[[ 15  78  10  37 -43  -4  41 -41  21  29 -16  42  25   7]
 [-54  -6  12 -20 -50  28 -46  11 -20 -18 -94 -51 -17  18]
 [ 22  76  24   3 -48  65 -66 -12 -24  52 -20 -28  52 -27]
 [-51 -72  72  -1   8  -8 -55 -10 -20 -15 -88 -36 -22 -71]
 [ 17 -39 -22 -10  43 -28 -50  55 -13 -25 -41 -64 -21  15]]
Indices start at 1.
Report the entry in the top-right corner.
Answer: 7
Report the entry just left of -6.
Answer: -54
The entry directly below -71: 15
Report the entry just left of -8.
Answer: 8
Report the entry directly below 76.
Answer: -72
Report the entry in row 1 and column 3.
Answer: 10
The entry just left of 11 is -46
The top entry of the column that holds the largest entry -> 78
The entry at row 3, column 1: 22
The entry directly below the smallest entry -> -20
The entry just right of -55 -> -10
Report the entry directly above 8.
Answer: -48
Report the entry directly above -54.
Answer: 15
The entry just right of the smallest entry: -51
The entry just left of 28 -> -50
Report the entry directly below -8.
Answer: -28
Report the entry directly below -15.
Answer: -25
The entry just right of -48 is 65
The entry directly above -27: 18
The entry directly below 11 -> -12
The entry just right of -39 -> -22
Report the top entry of the column that holds the smallest entry.
Answer: -16
The entry at row 3, column 2 is 76
The entry directly below 25: -17
The entry in the bottom-left corner is 17
The entry directly below the largest entry is -6

A = -145.61,130.58,62.57,196.04,87.02,-60.58,-20.86
Report the entry just right of the centre entry.
Answer: 87.02
Report the entry just right of 62.57.
Answer: 196.04
The entry just left of -20.86 is -60.58

a =
array([[-466,  410,  517,  232],
       [-532,  432, -350,  230],
       [ -29,   71, -146,   -6],
       [ 212, -163,  117, -265],
       [ -91,   63, -227, -143],
       [ 486, -548,  379, -305],
       [-617,  577,  364,  336],
       [-556,  440,  375,  246],
       [   0,  209, -409,  -75],
       [-349,  405, -465,   49],
       [-439,  259,   68,  -21],
       [-650,  523, -327,  139],
       [ 487, -312, -599, -297],
       [-213,  242, -282,   41]])
Which number is the first entry of the largest entry's row?
Answer: -617
The entry just right of the largest entry: 364
The entry in the top-right corner: 232
The third entry on the diagonal from the top-right corner -> 71
The 3rd entry, reading row by row: 517
The second entry from the end, reading row by row is -282
Which number is the entry directly above 0?
Answer: -556
The entry directly below the smallest entry: 487
The top-left entry is -466
Which number is the second largest entry?
Answer: 523
Which number is the entry just left of 49?
Answer: -465
The entry directly above -465 -> -409
Which number is the second entry, reading row by row?
Answer: 410
Which number is the largest entry in the last column?
Answer: 336
The third entry from the end, reading row by row: 242
Which number is the entry just left of -163?
Answer: 212
Which number is the bottom-right entry?
Answer: 41
The entry directly above -305: -143
Which number is the entry directly below -91?
Answer: 486
Which number is the entry in the bottom-left corner?
Answer: -213
Which number is the 3rd entry on the main diagonal?
Answer: -146
The third smallest entry -> -599
The smallest entry in the last column -> -305
The entry directly below 230: -6
The entry directly below 49 is -21
The second entry on the main diagonal is 432
Which number is the entry directly below the largest entry?
Answer: 440
Which number is the entry directly above the largest entry?
Answer: -548
Which number is the entry directly above -349?
Answer: 0
Which number is the entry just right of 375?
Answer: 246

[[ 73  42  49  42 -18]
 [ 57  49  27  49 -18]
 [ 54  71   6  71   0]
 [ 49  64   3  64  -6]
 [ 80  29  12  29 -32]
 [ 69  29  23  29 -37]
 [ 72  28  42  28 -30]]
Indices start at 1.
The entry in row 1 and column 1 -> 73
The entry in the bottom-left corner -> 72
Which number is the entry in row 1 and column 3?
A: 49
Which number is the entry just right of 80?
A: 29
Which number is the entry just left of -30?
A: 28
Which number is the entry in row 2 and column 3?
A: 27
Which number is the entry directly above the centre entry?
A: 6
Which number is the entry just left of the smallest entry?
A: 29
The entry just right of 69: 29
Which number is the entry at row 2, column 1?
A: 57
Which number is the entry at row 2, column 2?
A: 49
The top entry of the column that holds the smallest entry: -18
The entry in the bottom-right corner: -30
The entry in row 3 and column 2 -> 71
The entry directly below the centre entry -> 12
The entry in row 1 and column 2 -> 42

Questions about the matrix below.
1) Report the bottom entry of the column that holds the largest entry.
2) Report the entry just right of the largest entry.
3) Report the entry in the top-right corner.
4) Report the entry in the bottom-right corner.
5) Report the largest entry in the first column.
6) Report the smallest entry in the last column.
7) Report the entry just left of 14.
8) Report the entry directly below -79.
[[ 24  68 -28  45  31  40  21 -12   8 -28   5  -5]
 [ 16  20   6   9  36   2  29   1 -21 -24   4  12]
 [ -7 -60   3  37 -10 -48   7 -25 -56  27  15  -6]
 [ 23 -39  13   9 -79   9  14 -26 -22  27  -2 -12]
 [ 13 -34   4  23 -24  -8 -58 -21   7 -48 -19   8]
 [ -4 -13  33 -32 -49  88 -21   6   4   0  11 -34]
 [ 17   9  -4  13 -46  65  -7  -9  10  10  -3 -13]]
1) 65
2) -21
3) -5
4) -13
5) 24
6) -34
7) 9
8) -24
